Below are the code and all the weights of a small trained network. Each question names an input and a class and asks about switching units off, where a switched-off unit gives its printed mean instead of its output.

import numpy as np


def w(rows, s, z=0):
    codes = np.array(rows[::2]) - 128.0
    scale = np.full(codes.shape[1], s)
    scale[-1] = z or s
    return codes * scale


def f(y):
    return np.maximum(y, 0)


def log_softmax(a):
    a = a - a.max(-1, keepdims=True)
    return a - np.log(np.exp(a).sum(-1, keepdims=True))


def net(x, mask):
    res = np.array(x, float).reshape(1, 7) / 4 @ E
    y = f(res @ A[0][:, :-1].T + A[0][:, -1])
    res = res + np.where(mask, y, B[0][:, -1]) @ B[0][:, :-1]
    return log_softmax(res[-1] @ U[:, :-1].T + U[:, -1])


A, B = {}, {}
E = w([
[128,127,126,126],'x0',
[127,128,126,127],'x1',
[64,184,79,211],'x2',
[127,132,129,131],'x3',
[35,122,214,159],'x4',
[175,115,180,232],'x5',
[132,248,184,125],'x6',
],0.011)
A[0] = w([
[182,165,164,172,61],'N0',
[161,84,198,80,174],'N1',
[188,22,182,229,23],'N2',
[52,154,43,66,10],'N3',
[32,175,112,16,28],'N4',
[217,139,142,208,99],'N5',
[174,73,151,253,69],'N6',
[18,73,176,157,113],'N7',
[50,140,209,103,185],'N8',
[102,144,47,179,127],'N9',
[254,112,196,82,165],'N10',
[154,135,190,185,109],'N11',
[37,121,149,140,179],'N12',
[100,159,109,230,118],'N13',
[194,208,61,19,135],'N14',
[72,37,50,188,114],'N15',
[171,145,181,62,60],'N16',
[138,147,84,150,254],'N17',
[112,253,99,165,160],'N18',
[221,158,17,147,208],'N19',
[25,36,96,68,59],'N20',
],0.0095,0.0045)
B[0] = w([
[177,190,78,92,176],'N0',
[1,68,134,72,207],'N1',
[160,210,75,117,226],'N2',
[148,197,53,79,187],'N3',
[164,160,53,129,197],'N4',
[102,174,23,187,209],'N5',
[115,193,72,69,225],'N6',
[106,160,144,206,212],'N7',
[208,92,84,242,214],'N8',
[51,150,149,66,197],'N9',
[62,140,187,79,243],'N10',
[161,133,56,120,196],'N11',
[133,94,163,158,200],'N12',
[106,174,152,37,217],'N13',
[138,97,94,220,247],'N14',
[197,46,220,16,225],'N15',
[128,106,117,68,176],'N16',
[88,47,204,121,202],'N17',
[142,77,227,13,235],'N18',
[94,81,177,255,255],'N19',
[169,160,95,157,199],'N20',
],0.0072,0.0096)
U = w([
[145,186,34,132,24],'0',
[14,120,175,108,34],'1',
[83,122,147,163,255],'2',
[110,114,155,245,114],'3',
[124,124,155,143,213],'4',
[213,122,189,103,136],'5',
],0.012,0.0048)

Each question gives the input, the list of numbers given to net, and the class t.
The units are the neurons (one row each of A and B). Each row of codes is followed by its name. A weight is (code - 128) times the scale printed after its matrix; where a second scale follows, it is the last column's (A, B and U).
mask holds one flag per neuron, in row order. A switched-off neuron (its flag False) gives its mean, the last column of its row in B, instead of its output. The means were averaged over made-up inputs and are rounded, as every weight is.
A unit's drop is (log p(t) with every unit on - log p(t) with that unit switched off) / (log p(t) with every unit on - log p(t) with every unit switched off).
The circuit of an input: a set's keep is (log p(t) with only the set's units on - log p(t) with every unit switched off) / (log p(t) with every unit on - log p(t) with every unit switched off). Starting from the 12 units with the biggest drops (on a tie, the unit counted first), units are removed one at a time, each time the one whose removal leaves the highest keep (on an exact tie, the one counted first), for as long as the keep stays at least 0.8.
circuit, biggest first: the units of the circuit, biggest drop first
most important unit: the unit with the biggest drop
top k neurons: the k neurons with the biggest drops, biggest first
input [4,-7,-3,-5,-6,6,2], class 0: most important unit => N5
input [6,-3,1,-3,-8,-5,-2], class 3: circuit, biggest first => [N19 N14]
input [-8,0,-4,2,-8,4,-4], class 2: top 2 neurons => [N10 N8]
input [1,6,4,5,6,-2,-7], class 5: top 2 neurons => [N15 N19]
input [0,-4,1,2,-7,1,-6], class 3: top 3 neurons => [N19 N18 N13]
input [-6,4,-1,3,0,6,-6], class 0: circuit, biggest first => [N2 N6]
input [1,8,-5,0,-8,0,-4], class 3: top 2 neurons => [N19 N14]
input [-6,8,-2,1,-5,-1,6], class 2: circuit, biggest first => [N14 N19 N10]
input [4,7,-1,2,6,-3,-7], class 5: circuit, biggest first => [N15 N20]
input [8,-1,8,-2,-7,5,-1], class 1: circuit, biggest first => [N9 N13 N17]
input [2,6,-2,-4,6,1,2], class 3: circuit, biggest first => [N8 N18]
input [-5,8,5,-2,1,1,7], class 5: circuit, biggest first => [N18 N1]
input [-6,5,-8,0,-6,1,5], class 1: circuit, biggest first => [N10 N1]
input [0,-1,2,-3,3,2,-4], class 5: circuit, biggest first => [N15 N19]
input [2,-4,-4,4,-2,5,-2], class 0: most important unit => N2
input [2,-5,-3,-1,-6,-1,1], class 3: circuit, biggest first => [N14 N19]
input [0,-8,-5,8,8,-8,-2], class 0: circuit, biggest first => [N4 N20]
input [1,-3,5,2,-7,1,-6], class 3: top 2 neurons => [N19 N18]
input [2,8,4,-5,3,1,-8], class 5: top 2 neurons => [N15 N1]
input [-6,-3,7,-2,-8,-7,1], class 3: circuit, biggest first => [N19]
input [8,4,6,-5,6,-6,5], class 2: circuit, biggest first => [N8 N18 N4]
input [-5,-7,-8,-6,-8,2,-8], class 1: circuit, biggest first => [N10 N1]
input [8,6,-1,0,-6,-5,-1], class 2: top 3 neurons => [N19 N8 N2]
input [1,-1,-8,-6,4,-1,0], class 1: top 2 neurons => [N1 N10]
input [-2,1,3,-1,-4,1,7], class 5: top 2 neurons => [N18 N1]
input [7,2,7,2,6,5,1], class 1: top 2 neurons => [N13 N18]
input [-2,-1,0,6,8,-7,2], class 3: most important unit => N8
